Below is a small trained network, with its code and all its weights. Each question gives an input and a target symbol and asks what happens when units are switched off, that is, made to give their printed mean instead of their output.

import numpy as np


def w(rows, s, z=0):
    codes = np.array(rows[::2]) - 128.0
    scale = np.full(codes.shape[1], s)
    scale[-1] = z or s
    return codes * scale


def f(y):
    return y / 2 * (1 + np.tanh(0.7978845608 * (y + 0.044715 * y**3)))


def softmax(a):
    e = np.exp(a - a.max(-1, keepdims=True))
    return e / e.sum(-1, keepdims=True)


def log_softmax(a):
    a = a - a.max(-1, keepdims=True)
    return a - np.log(np.exp(a).sum(-1, keepdims=True))


def net(x, mask):
    ids = ['ΓΞΦαεηλπστψω'.index(c) for c in x.split()]
    T = len(ids)
    res = E[ids] + P[:T]
    q, k, v = (res @ M[0].T for M in (Q, K, V))
    z = softmax(np.where(np.tri(T) > 0, q @ k.T / 4**0.5, -1e9)) @ v
    res = res + np.where(mask[0], z, O[0][:, -1]) @ O[0][:, :-1]
    y = f(res @ A[0][:, :-1].T + A[0][:, -1])
    res = res + np.where(mask[1:13], y, B[0][:, -1]) @ B[0][:, :-1]
    return log_softmax(res[-1] @ U[:, :-1].T + U[:, -1])


Q, K, V, O, A, B = {}, {}, {}, {}, {}, {}
E = w([
[129,93,181,116,114],'Γ',
[69,67,160,124,105],'Ξ',
[92,172,170,189,160],'Φ',
[126,163,119,121,250],'α',
[147,148,169,88,194],'ε',
[78,204,150,142,128],'η',
[145,159,125,82,199],'λ',
[103,173,185,190,160],'π',
[150,74,146,88,112],'σ',
[86,101,134,62,45],'τ',
[155,122,148,74,65],'ψ',
[101,100,165,157,145],'ω',
],0.018)
P = w([
[254,101,76,140,124],'0',
[12,148,239,101,111],'1',
[17,168,236,95,149],'2',
[42,127,128,75,112],'3',
[87,124,153,50,86],'4',
[55,91,194,53,50],'5',
[119,133,199,60,123],'6',
[151,174,183,86,178],'7',
[113,161,215,10,129],'8',
[148,115,230,6,104],'9',
],0.008)
Q[0] = w([
[136,121,1,217,109],'H0',
[130,140,165,170,139],'H0',
[125,105,164,119,162],'H0',
[144,163,117,111,143],'H0',
],0.0098)
K[0] = w([
[1,133,178,65,103],'H0',
[188,73,87,99,156],'H0',
[84,115,41,149,19],'H0',
[156,180,182,117,87],'H0',
],0.0075)
V[0] = w([
[132,60,90,123,98],'H0',
[158,51,137,97,242],'H0',
[108,94,177,248,163],'H0',
[139,173,122,139,162],'H0',
],0.017)
O[0] = w([
[114,198,111,79,93,118],'H0',
[199,162,31,150,96,255],'H0',
[246,177,177,143,96,57],'H0',
[158,45,125,219,158,126],'H0',
],0.013,0.0073)
A[0] = w([
[72,48,128,188,101,112],'N0',
[80,161,147,166,122,136],'N1',
[225,121,183,151,157,88],'N2',
[163,134,158,44,117,153],'N3',
[192,113,116,163,112,208],'N4',
[114,117,65,94,96,214],'N5',
[162,146,104,69,254,254],'N6',
[173,82,220,108,128,138],'N7',
[166,221,78,232,73,116],'N8',
[200,98,176,112,81,84],'N9',
[116,157,96,118,94,104],'N10',
[96,128,71,69,100,147],'N11',
],0.0086,0.0029)
B[0] = w([
[186,152,120,126,126,179],'N0',
[164,50,140,113,149,147],'N1',
[62,129,109,158,105,193],'N2',
[148,110,138,189,164,182],'N3',
[2,141,148,77,88,190],'N4',
[139,169,202,195,189,240],'N5',
[122,102,177,160,42,232],'N6',
[131,156,93,149,146,181],'N7',
[124,82,146,49,120,208],'N8',
[113,136,153,166,145,162],'N9',
[108,110,145,149,190,176],'N10',
[102,160,131,154,166,255],'N11',
],0.0077,0.0085)
U = w([
[136,173,159,84,42,189],'Γ',
[116,233,89,119,162,151],'Ξ',
[100,124,175,208,99,25],'Φ',
[95,88,25,198,149,158],'α',
[72,82,67,100,53,85],'ε',
[156,2,222,128,231,120],'η',
[111,85,70,158,179,254],'λ',
[99,104,201,192,90,11],'π',
[129,181,107,95,161,250],'σ',
[90,77,154,76,213,70],'τ',
[84,79,166,95,209,40],'ψ',
[134,160,168,81,84,241],'ω',
],0.0059,0.0027)

Each question gives the input, a string of symbols that net reads in full, and the target symbol t.
The units are the heads (4 rows each of Q, K, V and O) and the neurons (one row each of A and B). Each row of codes is followed by its name. A weight is (code - 128) times the scale printed after its matrix; where a second scale follows, it is the last column's (O, A, B and U).
mask holds one flag per unit, heads first, then neurons. A switched-off unit (its flag False) gives its mean, the last column of its rows in O or B, instead of its output. The means were averaged over made-up inputs and are rounded, as every weight is.
A unit's drop is (log p(t) with every unit on - log p(t) with that unit switched off) / (log p(t) with every unit on - log p(t) with every unit switched off).
The circuit of an input: a set's keep is (log p(t) with only the set's units on - log p(t) with every unit switched off) / (log p(t) with every unit on - log p(t) with every unit switched off). Starting from the 12 units with the biggest drops (on a tie, the unit counted first), units are removed one at a time, each time the one whose removal leaves the highest keep (on an exact tie, the one counted first), for as long as the keep stays at least 0.8.
units of the circuit, in order: the units of the circuit, biggest drop first
k most important neurons: the k neurons with the biggest drops, biggest first
drop of u: that unit's drop, to one decimal
input α ω λ σ Ξ λ Ξ Φ λ, target ε: 2 most important neurons => N4, N8
input σ λ Ξ λ σ π, target Ξ: most important neuron => N6
input σ α σ, target Ξ: units of the circuit, in order => H0, N11
input α π λ Ξ ε ε ψ, target ε: 2 most important neurons => N4, N8
input Φ π Γ, target π: units of the circuit, in order => H0, N2
input Φ σ σ, target Φ: units of the circuit, in order => H0, N2, N7
input Φ τ ω, target π: units of the circuit, in order => H0, N2
input α α σ π ω, target ε: 3 most important neurons => N4, N8, N5
input α σ τ η λ Φ ε π π η, target ε: 2 most important neurons => N4, N8
input Φ Φ ω τ, target π: 2 most important neurons => N9, N2
input ω λ η, target Γ: units of the circuit, in order => H0, N8
input π ε σ, target Φ: 3 most important neurons => N2, N9, N7
input σ λ Γ, target Ξ: units of the circuit, in order => H0, N11
input η σ λ Γ ψ π, target η: units of the circuit, in order => H0
input λ λ η, target α: drop of H0 => 1.0
input π ω ψ, target Φ: drop of N1 => 0.0
input λ η λ σ Γ α λ Γ Ξ, target α: drop of N8 => 0.1
